Below are the code and all the weights of a small trained network. Each question names an input and a class and asks about switching units off, where a switched-off unit gives its printed mean instead of its output.

import numpy as np


def w(rows, s, z=0):
    codes = np.array(rows[::2]) - 128.0
    scale = np.full(codes.shape[1], s)
    scale[-1] = z or s
    return codes * scale


def f(y):
    return np.maximum(y, 0)


def log_softmax(a):
    a = a - a.max(-1, keepdims=True)
    return a - np.log(np.exp(a).sum(-1, keepdims=True))


def net(x, mask):
    res = np.array(x, float).reshape(1, 3) / 4 @ E
    y = f(res @ A[0][:, :-1].T + A[0][:, -1])
    res = res + np.where(mask, y, B[0][:, -1]) @ B[0][:, :-1]
    return log_softmax(res[-1] @ U[:, :-1].T + U[:, -1])


A, B = {}, {}
E = w([
[174,149,148,91,213,53,100],'x0',
[48,154,177,149,122,83,95],'x1',
[4,180,22,158,155,174,58],'x2',
],0.013)
A[0] = w([
[37,146,181,110,79,89,236,12],'N0',
[194,131,131,138,71,206,144,236],'N1',
[141,198,48,63,172,90,150,192],'N2',
[196,205,116,98,154,36,82,244],'N3',
[98,199,147,44,145,99,57,160],'N4',
[56,93,158,145,70,106,104,96],'N5',
[91,126,253,217,145,79,103,153],'N6',
[53,208,175,153,194,56,82,51],'N7',
[49,100,171,125,21,130,65,181],'N8',
[161,73,79,183,89,166,136,158],'N9',
[58,153,66,146,52,239,168,253],'N10',
[90,165,95,202,223,148,45,196],'N11',
[22,15,252,86,100,92,101,193],'N12',
],0.0075,0.003)
B[0] = w([
[88,168,139,110,108,97,142,165],'N0',
[95,78,204,92,121,92,166,207],'N1',
[100,77,126,87,165,179,16,188],'N2',
[156,98,136,125,170,189,53,220],'N3',
[106,86,187,138,190,141,98,191],'N4',
[144,174,104,165,247,81,162,175],'N5',
[179,175,160,144,83,33,114,201],'N6',
[77,95,255,164,165,115,144,210],'N7',
[89,168,80,158,151,90,181,205],'N8',
[72,120,155,98,115,152,161,181],'N9',
[77,81,142,140,108,67,167,254],'N10',
[71,70,156,143,172,174,159,239],'N11',
[165,204,71,106,92,78,126,208],'N12',
],0.008,0.011)
U = w([
[86,67,235,80,164,157,165,252],'0',
[219,129,146,33,254,172,133,81],'1',
[30,95,92,109,100,162,140,135],'2',
[107,94,31,65,222,185,29,109],'3',
[105,209,104,76,93,61,167,186],'4',
[166,164,177,108,132,73,5,7],'5',
[44,162,99,151,165,118,158,16],'6',
],0.0072,0.003)

Each question gives the input, the list of numbers given to net, and the class t.
The units are the neurons (one row each of A and B). Each row of codes is followed by its name. A weight is (code - 128) times the scale printed after its matrix; where a second scale follows, it is the last column's (A, B and U).
mask holds one flag per neuron, in row order. A switched-off neuron (its flag False) gives its mean, the last column of its row in B, instead of its output. The means were averaged over made-up inputs and are rounded, as every weight is.
A unit's drop is (log p(t) with every unit on - log p(t) with that unit switched off) / (log p(t) with every unit on - log p(t) with every unit switched off).
The circuit of an input: a set's keep is (log p(t) with only the set's units on - log p(t) with every unit switched off) / (log p(t) with every unit on - log p(t) with every unit switched off). Starting from the 12 units with the biggest drops (on a tie, the unit counted first), units are removed one at a time, each time the one whose removal leaves the highest keep (on an exact tie, the one counted first), for as long as the keep stays at least 0.8.
units of the circuit, in order: the units of the circuit, biggest drop first
most important unit: the unit with the biggest drop
k most important neurons: the k neurons with the biggest drops, biggest first
drop when u is switched off: that unit's drop, to one decimal
input [8,1,-2], class 5: 3 most important neurons	[N11 N6 N5]
input [7,-5,2], class 3: most important unit	N2
input [7,3,-3], class 5: units of the circuit, in order	[N6 N11]
input [8,-1,1], class 3: units of the circuit, in order	[N2 N3]
input [2,-3,-8], class 1: 3 most important neurons	[N10 N7 N11]
input [8,4,-2], class 5: units of the circuit, in order	[N6 N11]
input [6,0,-6], class 1: 2 most important neurons	[N3 N10]
input [-7,5,6], class 6: units of the circuit, in order	[N5 N8]
input [8,2,4], class 0: 4 most important neurons	[N7 N11 N4 N12]
input [6,1,-6], class 5: 2 most important neurons	[N6 N11]
input [8,2,-5], class 5: 2 most important neurons	[N6 N11]
input [4,6,4], class 0: 3 most important neurons	[N7 N11 N4]
input [3,-4,-3], class 1: 2 most important neurons	[N10 N7]
input [-2,-7,7], class 2: most important unit	N10
input [6,4,0], class 5: drop when N11 is switched off	-0.1
input [-1,4,2], class 6: drop when N8 is switched off	0.2
input [8,8,7], class 0: drop when N11 is switched off	0.1
